In the rows, zero is written as 128.
Each row has two labels, one from each of two sets.
114, 128, 125, 133, 139, 134, 133, 135, 135, 139, 121, 106, 129, 127, 134, 140, 131, 127, 107, 121, 134, 105, 137, 134, 129, 126, 129, 131, 121, 136, 120, 139, 113, 136, 125, 117, 147, 129, 132, 130, 90, 128, 131, 125, 66, 124, 131, 113, 133, 140, 164, 135, 129, 102, 117, 119, 130, 153, 132, 153, 125, 150, 91, 129, 133, 126, 127, 138, 107, 124, 131, 135, 158, 136, 130, 129, 117, 80, 137, 135, 93, 111, 105, 134, 123, 129, 139, 114, 121, 119, 135, 104, 185, 122, 138, 131, 128, 138, 145, 115, 125, 124, 132, 128, 171, 123, 148, 100, 129, 136, 133, 125, 145, 140, 135, 117, 129, 120, 130, 101, 138, 141, 143, 127, 116, 139, 138, 128, 128, 121, 127, 121, 126, 121, 125, 125, 98, 115, 117, 122, 125, 111, 138, 147, 130, 125, 129, 134, 128, 119, 126, 136, 129, 138, 103, 116, 131, 122, 107, 123, 127, 137, 119, 114, 118, 121, 122, 130, 139, 129, 140, 126, 121, 125, 117, 118, 133, 127, 45, 146, 125, 144, 115, 138, 124, 132, 126, 133, 146, 125, 115, 119, 120, 129, 124, 120, 137, 130, 150, 127, 140, 148, 151, 129, 136, 128, 113, 122, 124, 129, 116, 126, 128, 138, 127, 124
(81)/J809
125, 119, 121, 119, 130, 133, 125, 129, 137, 133, 126, 122, 145, 151, 143, 127, 137, 123, 120, 127, 127, 113, 152, 140, 135, 121, 112, 119, 122, 146, 131, 134, 121, 113, 127, 127, 134, 111, 120, 127, 120, 110, 131, 135, 105, 120, 169, 107, 123, 128, 132, 138, 127, 150, 128, 122, 124, 177, 129, 131, 124, 121, 131, 132, 133, 135, 130, 121, 125, 121, 128, 114, 154, 128, 130, 118, 126, 63, 113, 125, 155, 119, 121, 119, 129, 144, 142, 111, 135, 114, 128, 126, 115, 138, 132, 131, 138, 132, 123, 126, 132, 125, 125, 137, 153, 122, 133, 123, 140, 164, 132, 121, 141, 134, 133, 130, 124, 107, 126, 162, 128, 168, 133, 129, 96, 146, 129, 125, 124, 132, 109, 132, 130, 144, 128, 121, 118, 139, 116, 131, 130, 142, 126, 143, 121, 121, 137, 116, 131, 111, 122, 129, 128, 127, 131, 135, 119, 142, 121, 117, 113, 130, 142, 134, 131, 123, 129, 136, 135, 128, 117, 109, 133, 116, 91, 151, 126, 138, 154, 126, 130, 157, 126, 123, 119, 126, 128, 138, 135, 129, 98, 115, 118, 116, 131, 123, 159, 113, 121, 131, 129, 123, 91, 115, 136, 129, 93, 144, 134, 118, 99, 116, 131, 99, 130, 125
(86)/J98
119, 123, 128, 122, 130, 130, 119, 151, 135, 126, 121, 126, 145, 146, 133, 129, 140, 111, 121, 133, 128, 124, 126, 129, 143, 123, 137, 118, 125, 139, 123, 137, 116, 116, 134, 124, 134, 127, 136, 122, 82, 119, 118, 128, 115, 130, 136, 130, 133, 124, 130, 132, 141, 154, 131, 127, 134, 180, 134, 164, 132, 132, 131, 133, 128, 127, 126, 107, 132, 128, 101, 129, 135, 145, 124, 126, 115, 106, 129, 130, 140, 129, 117, 121, 133, 147, 132, 122, 121, 133, 137, 117, 111, 121, 130, 121, 120, 125, 125, 135, 124, 124, 117, 133, 136, 115, 121, 131, 130, 171, 128, 117, 130, 138, 138, 124, 128, 125, 136, 149, 106, 146, 124, 123, 97, 129, 128, 121, 125, 130, 122, 130, 121, 154, 96, 132, 118, 130, 117, 129, 131, 152, 127, 137, 126, 120, 132, 120, 129, 143, 146, 126, 122, 138, 121, 134, 142, 135, 136, 107, 121, 122, 145, 138, 134, 122, 122, 140, 133, 132, 117, 114, 135, 132, 125, 151, 125, 123, 186, 122, 125, 125, 139, 132, 115, 147, 120, 141, 147, 139, 108, 94, 117, 127, 154, 131, 141, 123, 135, 133, 150, 129, 87, 125, 141, 132, 98, 138, 121, 124, 137, 123, 129, 106, 134, 133
(86)/J98
110, 123, 128, 120, 145, 130, 126, 137, 138, 131, 121, 110, 138, 146, 143, 132, 137, 134, 113, 132, 137, 123, 141, 138, 120, 120, 132, 114, 126, 133, 135, 130, 113, 124, 129, 129, 140, 114, 144, 126, 109, 133, 215, 114, 90, 127, 125, 118, 131, 128, 145, 132, 129, 109, 120, 111, 127, 165, 131, 144, 134, 138, 113, 132, 135, 143, 131, 140, 128, 119, 126, 124, 126, 129, 121, 136, 112, 54, 120, 127, 122, 108, 94, 125, 129, 145, 147, 113, 120, 129, 135, 129, 124, 129, 126, 122, 120, 124, 129, 123, 130, 128, 121, 114, 167, 132, 146, 93, 124, 142, 131, 116, 144, 136, 123, 126, 128, 118, 126, 115, 140, 156, 138, 132, 104, 136, 132, 128, 129, 133, 135, 128, 123, 118, 133, 147, 95, 129, 126, 112, 110, 89, 126, 154, 121, 126, 133, 125, 129, 111, 130, 137, 138, 130, 111, 137, 121, 131, 101, 120, 121, 120, 134, 133, 145, 126, 125, 129, 126, 132, 126, 116, 141, 122, 113, 140, 127, 128, 56, 133, 128, 138, 120, 124, 128, 130, 119, 135, 126, 128, 96, 115, 125, 115, 126, 122, 145, 129, 145, 126, 123, 126, 130, 129, 124, 112, 97, 135, 132, 125, 114, 132, 112, 115, 134, 115
(86)/J809
132, 139, 129, 117, 139, 123, 126, 147, 123, 132, 131, 124, 154, 153, 138, 125, 135, 142, 118, 119, 129, 118, 139, 112, 124, 113, 134, 129, 120, 139, 120, 133, 115, 122, 128, 111, 126, 97, 118, 138, 88, 99, 122, 124, 81, 123, 133, 125, 133, 128, 137, 135, 134, 143, 127, 131, 113, 176, 130, 129, 135, 124, 126, 130, 129, 125, 124, 114, 127, 119, 127, 114, 147, 147, 131, 127, 117, 69, 124, 130, 154, 137, 106, 123, 121, 156, 150, 122, 148, 123, 144, 120, 115, 148, 126, 132, 119, 100, 123, 143, 126, 132, 114, 132, 161, 127, 117, 138, 130, 164, 127, 119, 133, 131, 135, 124, 100, 122, 127, 146, 134, 163, 142, 130, 93, 131, 144, 117, 119, 125, 129, 123, 80, 155, 124, 132, 140, 128, 107, 117, 135, 154, 116, 133, 128, 116, 137, 122, 130, 152, 130, 135, 104, 128, 137, 150, 117, 149, 133, 86, 127, 130, 148, 126, 130, 124, 118, 141, 130, 130, 118, 116, 123, 120, 135, 147, 134, 140, 222, 120, 136, 125, 141, 130, 134, 131, 118, 136, 147, 141, 105, 132, 123, 122, 136, 128, 152, 127, 122, 133, 146, 126, 76, 141, 141, 132, 91, 161, 124, 124, 119, 130, 123, 130, 138, 113
(86)/J98
145, 133, 126, 107, 116, 124, 127, 139, 118, 135, 125, 134, 140, 147, 133, 125, 142, 120, 124, 128, 129, 132, 138, 123, 121, 105, 127, 124, 131, 145, 126, 130, 125, 122, 128, 127, 118, 145, 121, 127, 124, 120, 131, 128, 146, 123, 133, 159, 124, 130, 122, 135, 135, 142, 129, 114, 121, 171, 132, 131, 132, 116, 141, 140, 123, 138, 116, 132, 130, 125, 119, 128, 146, 132, 117, 127, 121, 87, 126, 133, 162, 128, 122, 121, 126, 156, 125, 129, 124, 127, 133, 147, 133, 137, 133, 124, 127, 129, 126, 141, 137, 119, 124, 129, 144, 122, 124, 142, 123, 149, 133, 120, 116, 131, 135, 120, 122, 129, 127, 130, 116, 149, 131, 137, 91, 132, 133, 124, 128, 118, 126, 137, 124, 152, 127, 123, 129, 122, 125, 129, 133, 151, 124, 138, 139, 122, 155, 109, 128, 136, 134, 135, 125, 123, 134, 140, 131, 146, 156, 119, 111, 127, 145, 144, 125, 126, 118, 133, 118, 91, 113, 111, 128, 141, 121, 150, 123, 127, 189, 135, 138, 134, 142, 130, 125, 137, 128, 134, 141, 142, 101, 117, 117, 134, 138, 127, 142, 122, 111, 125, 142, 115, 75, 136, 117, 127, 92, 146, 120, 119, 128, 132, 132, 99, 129, 122
(86)/J98
111, 135, 114, 139, 153, 126, 132, 136, 132, 140, 125, 115, 152, 123, 133, 121, 118, 125, 108, 133, 140, 135, 137, 150, 129, 101, 139, 125, 122, 135, 118, 133, 106, 147, 127, 116, 133, 99, 141, 100, 86, 128, 136, 127, 28, 125, 124, 105, 139, 114, 171, 132, 133, 100, 151, 131, 123, 178, 127, 159, 123, 156, 82, 128, 126, 115, 121, 114, 126, 118, 140, 130, 151, 142, 132, 127, 116, 47, 119, 139, 115, 123, 100, 139, 123, 144, 155, 126, 119, 123, 141, 125, 105, 138, 137, 129, 118, 121, 121, 138, 130, 124, 107, 119, 226, 133, 137, 99, 138, 143, 132, 126, 146, 207, 137, 123, 134, 115, 129, 106, 155, 144, 137, 119, 108, 140, 127, 141, 127, 118, 129, 117, 121, 119, 131, 128, 110, 119, 111, 122, 112, 128, 134, 141, 131, 132, 127, 123, 128, 138, 127, 141, 126, 132, 104, 118, 124, 123, 97, 128, 118, 139, 122, 123, 139, 121, 123, 133, 131, 137, 139, 128, 141, 119, 147, 123, 123, 129, 66, 111, 121, 129, 127, 118, 130, 132, 128, 149, 133, 124, 121, 127, 120, 112, 124, 121, 125, 129, 133, 123, 122, 136, 162, 129, 142, 143, 116, 142, 136, 119, 110, 121, 120, 169, 134, 110
(81)/J809
116, 123, 132, 122, 103, 155, 130, 139, 125, 110, 108, 131, 125, 137, 138, 129, 136, 127, 98, 134, 132, 142, 142, 118, 103, 136, 135, 110, 120, 147, 105, 137, 130, 166, 109, 122, 122, 112, 145, 123, 58, 139, 127, 128, 102, 107, 134, 164, 118, 127, 168, 105, 130, 75, 139, 72, 129, 198, 136, 172, 125, 141, 104, 131, 126, 127, 125, 147, 122, 127, 125, 129, 129, 151, 144, 133, 124, 55, 113, 138, 120, 124, 74, 125, 119, 159, 128, 95, 120, 127, 128, 138, 118, 135, 127, 126, 139, 121, 138, 140, 115, 134, 103, 134, 190, 119, 159, 108, 132, 141, 134, 123, 139, 154, 130, 121, 154, 119, 126, 97, 124, 93, 145, 131, 92, 145, 133, 124, 128, 136, 128, 121, 116, 128, 133, 120, 47, 122, 104, 119, 116, 129, 130, 143, 132, 126, 130, 127, 130, 142, 124, 148, 123, 143, 119, 132, 164, 115, 107, 121, 114, 124, 129, 144, 145, 115, 119, 117, 124, 125, 121, 112, 136, 136, 132, 148, 125, 130, 45, 118, 136, 142, 138, 151, 117, 133, 113, 142, 126, 117, 58, 107, 123, 128, 133, 128, 131, 124, 151, 130, 131, 149, 122, 128, 124, 118, 100, 99, 129, 134, 123, 116, 129, 115, 128, 138
(81)/J359
122, 133, 138, 111, 129, 140, 127, 121, 134, 110, 108, 130, 113, 133, 127, 147, 134, 133, 112, 125, 126, 162, 134, 113, 109, 110, 125, 122, 129, 122, 118, 139, 126, 166, 120, 141, 101, 121, 137, 124, 103, 142, 142, 129, 115, 119, 126, 178, 117, 134, 143, 127, 126, 73, 132, 73, 135, 158, 127, 150, 118, 129, 142, 124, 119, 120, 131, 138, 119, 106, 120, 116, 144, 132, 129, 129, 130, 80, 116, 132, 137, 98, 93, 127, 129, 141, 110, 69, 132, 134, 119, 162, 125, 114, 120, 102, 146, 128, 128, 137, 115, 139, 101, 137, 188, 129, 150, 134, 129, 134, 124, 119, 115, 133, 128, 134, 143, 137, 131, 136, 108, 99, 163, 126, 116, 84, 129, 127, 118, 138, 123, 126, 125, 126, 153, 129, 92, 135, 122, 104, 133, 145, 132, 121, 126, 137, 131, 123, 140, 154, 123, 130, 129, 138, 126, 129, 157, 127, 130, 120, 127, 116, 136, 137, 139, 116, 127, 123, 135, 125, 116, 119, 132, 128, 143, 150, 136, 132, 83, 138, 136, 129, 140, 147, 133, 123, 121, 132, 136, 114, 84, 121, 84, 142, 140, 132, 115, 121, 131, 137, 126, 128, 116, 146, 124, 129, 117, 133, 128, 126, 117, 127, 129, 151, 122, 123
(86)/J359
128, 136, 120, 151, 146, 116, 131, 140, 132, 131, 127, 119, 149, 152, 139, 127, 172, 136, 118, 129, 137, 117, 145, 136, 130, 126, 123, 123, 115, 152, 130, 134, 122, 116, 132, 117, 121, 86, 107, 121, 109, 109, 137, 131, 61, 130, 137, 94, 133, 130, 149, 140, 137, 137, 129, 131, 133, 173, 138, 134, 124, 134, 107, 131, 137, 140, 130, 117, 133, 107, 132, 115, 165, 126, 138, 125, 115, 43, 123, 136, 145, 127, 141, 123, 133, 141, 136, 107, 134, 122, 135, 118, 114, 151, 131, 128, 128, 132, 134, 137, 123, 115, 124, 116, 193, 140, 130, 118, 136, 142, 128, 110, 135, 134, 130, 126, 123, 117, 124, 128, 145, 172, 134, 137, 106, 136, 136, 145, 126, 128, 131, 139, 114, 150, 132, 122, 136, 125, 142, 124, 135, 141, 124, 140, 131, 138, 130, 122, 131, 121, 128, 140, 138, 125, 109, 137, 102, 139, 118, 116, 118, 133, 135, 134, 127, 125, 122, 152, 122, 136, 127, 115, 131, 114, 119, 142, 133, 124, 146, 120, 121, 107, 124, 120, 127, 130, 129, 139, 138, 138, 114, 123, 119, 118, 140, 129, 128, 115, 117, 126, 128, 106, 98, 145, 128, 130, 109, 171, 126, 119, 107, 124, 131, 121, 123, 118
(86)/J98
117, 127, 140, 120, 129, 146, 124, 127, 134, 114, 106, 126, 126, 121, 136, 131, 119, 128, 112, 127, 134, 154, 134, 130, 124, 101, 143, 121, 122, 130, 111, 131, 121, 159, 106, 132, 132, 129, 126, 113, 103, 143, 131, 127, 103, 124, 128, 156, 118, 135, 147, 131, 131, 85, 131, 91, 126, 152, 136, 158, 123, 135, 135, 132, 118, 99, 138, 149, 123, 125, 140, 135, 134, 140, 132, 133, 132, 56, 108, 123, 118, 115, 111, 129, 137, 147, 108, 95, 133, 131, 119, 166, 131, 117, 144, 124, 139, 120, 122, 129, 123, 142, 107, 130, 167, 138, 152, 112, 133, 104, 136, 126, 117, 134, 123, 135, 143, 127, 129, 96, 125, 104, 131, 133, 117, 144, 132, 126, 136, 142, 120, 128, 115, 119, 133, 122, 72, 137, 125, 120, 123, 138, 120, 120, 137, 120, 130, 132, 127, 137, 126, 133, 127, 142, 119, 133, 148, 121, 127, 128, 125, 121, 124, 127, 138, 126, 126, 78, 129, 120, 116, 108, 135, 132, 169, 162, 124, 136, 50, 168, 133, 140, 130, 153, 124, 121, 117, 139, 133, 109, 67, 131, 128, 131, 142, 127, 174, 125, 139, 137, 118, 130, 134, 129, 124, 126, 92, 106, 127, 129, 118, 135, 140, 107, 116, 119
(81)/J359
132, 134, 131, 140, 134, 132, 129, 143, 127, 133, 122, 121, 142, 137, 132, 125, 123, 147, 121, 123, 122, 127, 128, 131, 117, 108, 130, 123, 138, 148, 107, 132, 117, 145, 126, 134, 121, 130, 142, 133, 89, 138, 181, 129, 96, 120, 136, 145, 122, 129, 146, 130, 112, 123, 132, 131, 120, 136, 123, 137, 123, 129, 133, 127, 130, 122, 136, 113, 106, 124, 126, 132, 129, 137, 128, 124, 121, 124, 144, 133, 125, 147, 108, 133, 130, 151, 129, 148, 128, 128, 143, 123, 131, 142, 132, 119, 116, 123, 130, 130, 124, 135, 123, 136, 154, 138, 118, 132, 125, 139, 130, 125, 136, 131, 129, 137, 139, 143, 128, 130, 128, 118, 133, 111, 121, 134, 129, 114, 120, 122, 119, 122, 126, 147, 108, 130, 123, 120, 120, 132, 127, 136, 134, 121, 134, 124, 126, 128, 122, 157, 124, 136, 121, 133, 133, 132, 136, 129, 130, 138, 116, 120, 138, 127, 142, 121, 120, 133, 137, 138, 129, 131, 133, 129, 160, 127, 117, 136, 156, 116, 147, 119, 132, 136, 154, 131, 121, 141, 133, 132, 116, 134, 131, 129, 134, 132, 131, 146, 124, 143, 134, 136, 127, 137, 131, 128, 117, 121, 126, 125, 131, 120, 121, 155, 130, 125
(81)/J98
107, 128, 151, 131, 125, 130, 131, 132, 149, 141, 103, 127, 127, 131, 131, 123, 135, 125, 98, 121, 131, 126, 116, 131, 119, 115, 123, 122, 118, 126, 124, 125, 128, 144, 113, 145, 115, 132, 131, 122, 112, 138, 129, 130, 135, 130, 120, 135, 105, 130, 144, 132, 130, 108, 130, 112, 124, 156, 108, 151, 112, 144, 139, 125, 130, 127, 127, 144, 133, 133, 125, 137, 119, 139, 131, 135, 128, 28, 115, 143, 129, 128, 117, 118, 132, 125, 117, 107, 138, 130, 122, 126, 133, 113, 137, 132, 147, 133, 122, 140, 118, 122, 113, 130, 117, 124, 147, 121, 127, 115, 131, 113, 126, 122, 122, 128, 128, 112, 127, 107, 138, 134, 136, 125, 117, 119, 126, 126, 128, 145, 124, 132, 133, 124, 155, 138, 93, 140, 125, 128, 131, 111, 134, 122, 130, 130, 132, 141, 126, 141, 117, 130, 144, 137, 113, 143, 145, 135, 135, 119, 139, 129, 124, 122, 139, 127, 125, 110, 119, 141, 120, 113, 127, 129, 150, 152, 124, 164, 52, 134, 131, 137, 129, 131, 112, 139, 114, 146, 147, 111, 93, 136, 130, 140, 116, 125, 129, 103, 86, 138, 145, 165, 131, 90, 127, 126, 121, 121, 127, 126, 122, 136, 134, 140, 127, 109
(81)/J359
141, 125, 122, 118, 135, 135, 137, 127, 136, 143, 159, 127, 150, 157, 129, 120, 145, 114, 122, 124, 130, 126, 141, 130, 115, 115, 119, 129, 113, 148, 124, 128, 121, 124, 126, 129, 122, 121, 119, 127, 114, 112, 139, 139, 95, 117, 143, 141, 133, 131, 129, 114, 134, 124, 125, 109, 126, 161, 144, 128, 133, 120, 106, 130, 129, 137, 128, 117, 133, 105, 125, 118, 151, 140, 134, 125, 130, 61, 118, 121, 154, 131, 105, 123, 129, 157, 133, 127, 133, 131, 131, 137, 114, 151, 136, 132, 122, 130, 135, 137, 131, 128, 113, 120, 186, 124, 137, 134, 139, 149, 126, 122, 125, 135, 130, 126, 119, 134, 129, 135, 136, 141, 138, 134, 118, 125, 141, 125, 131, 127, 123, 125, 126, 143, 134, 110, 138, 139, 122, 128, 133, 150, 124, 141, 134, 125, 144, 123, 125, 120, 122, 152, 133, 128, 131, 131, 125, 138, 118, 117, 110, 127, 142, 137, 125, 128, 121, 142, 127, 121, 113, 123, 124, 118, 110, 171, 132, 129, 186, 117, 136, 131, 134, 133, 133, 120, 118, 136, 134, 151, 109, 114, 117, 118, 138, 131, 140, 116, 115, 121, 140, 95, 103, 129, 130, 128, 111, 168, 123, 119, 98, 126, 124, 136, 133, 123
(86)/J98
124, 128, 123, 126, 141, 140, 126, 118, 128, 130, 128, 128, 130, 140, 131, 130, 129, 132, 102, 128, 133, 137, 148, 132, 126, 117, 119, 123, 126, 116, 132, 121, 130, 165, 126, 133, 125, 72, 113, 116, 121, 134, 137, 129, 53, 123, 124, 100, 126, 115, 156, 133, 134, 88, 119, 111, 116, 136, 135, 142, 125, 137, 109, 125, 124, 123, 150, 136, 135, 117, 143, 137, 150, 131, 135, 137, 112, 28, 114, 142, 123, 113, 124, 129, 153, 142, 133, 119, 123, 122, 121, 130, 127, 125, 132, 135, 134, 124, 124, 123, 127, 119, 119, 113, 207, 133, 153, 111, 129, 120, 122, 127, 142, 142, 129, 126, 134, 142, 122, 117, 138, 122, 128, 125, 126, 123, 133, 145, 150, 123, 128, 131, 144, 114, 138, 132, 107, 123, 129, 124, 111, 121, 125, 152, 133, 129, 133, 131, 130, 119, 130, 143, 133, 137, 126, 129, 121, 126, 105, 125, 122, 130, 131, 136, 130, 130, 120, 132, 131, 128, 131, 131, 124, 119, 136, 134, 123, 127, 57, 121, 127, 127, 127, 135, 123, 126, 140, 142, 128, 114, 104, 127, 121, 130, 129, 121, 132, 109, 151, 131, 130, 123, 145, 136, 131, 131, 111, 140, 124, 120, 108, 122, 127, 121, 134, 106
(86)/J122
